[-48.9 -38.4  44.0 -42.3  31.0  34.9   2.2 -25.4 -26.5  21.4] -> K_163
[ 26.1 -79.0  52.4 -21.8  51.6  20.2  17.0  81.3 -51.8  22.7] -> K_227
[-46.3 -24.9  28.1 -24.8  89.8  33.6 -29.1  13.8  10.9  62.1] -> K_544
[ 26.7 -78.8  -5.4 -26.0  28.7  25.9  37.4  48.2  12.2  22.7] -> K_730
[ 26.1 -79.0  52.4 -21.8  51.6  20.2  17.0  81.3 -51.8  -1.9] -> K_873
q: [ 26.1 -79.0  52.4 -21.8  51.6  20.2  17.0  81.3 -51.8  -1.9]
K_873
q: [ 26.1 -79.0  52.4 -21.8  51.6  20.2  17.0  81.3 -51.8  22.7]
K_227

[21.8 57.2 -1.6 -5.4]  K_799
[ 29.4  -7.4  20.4 -19.5]  K_896
[-64.0  79.2 -60.3  80.3]  K_550
[-33.3  63.5 -27.9  86.2]  K_900
[-51.6  49.1 -58.6  63.8]  K_383
[-21.0  25.6 -22.9  39.0]  K_4
q: [-21.0  25.6 -22.9  39.0]
K_4
q: [-51.6  49.1 -58.6  63.8]
K_383
q: [21.8 57.2 -1.6 -5.4]
K_799

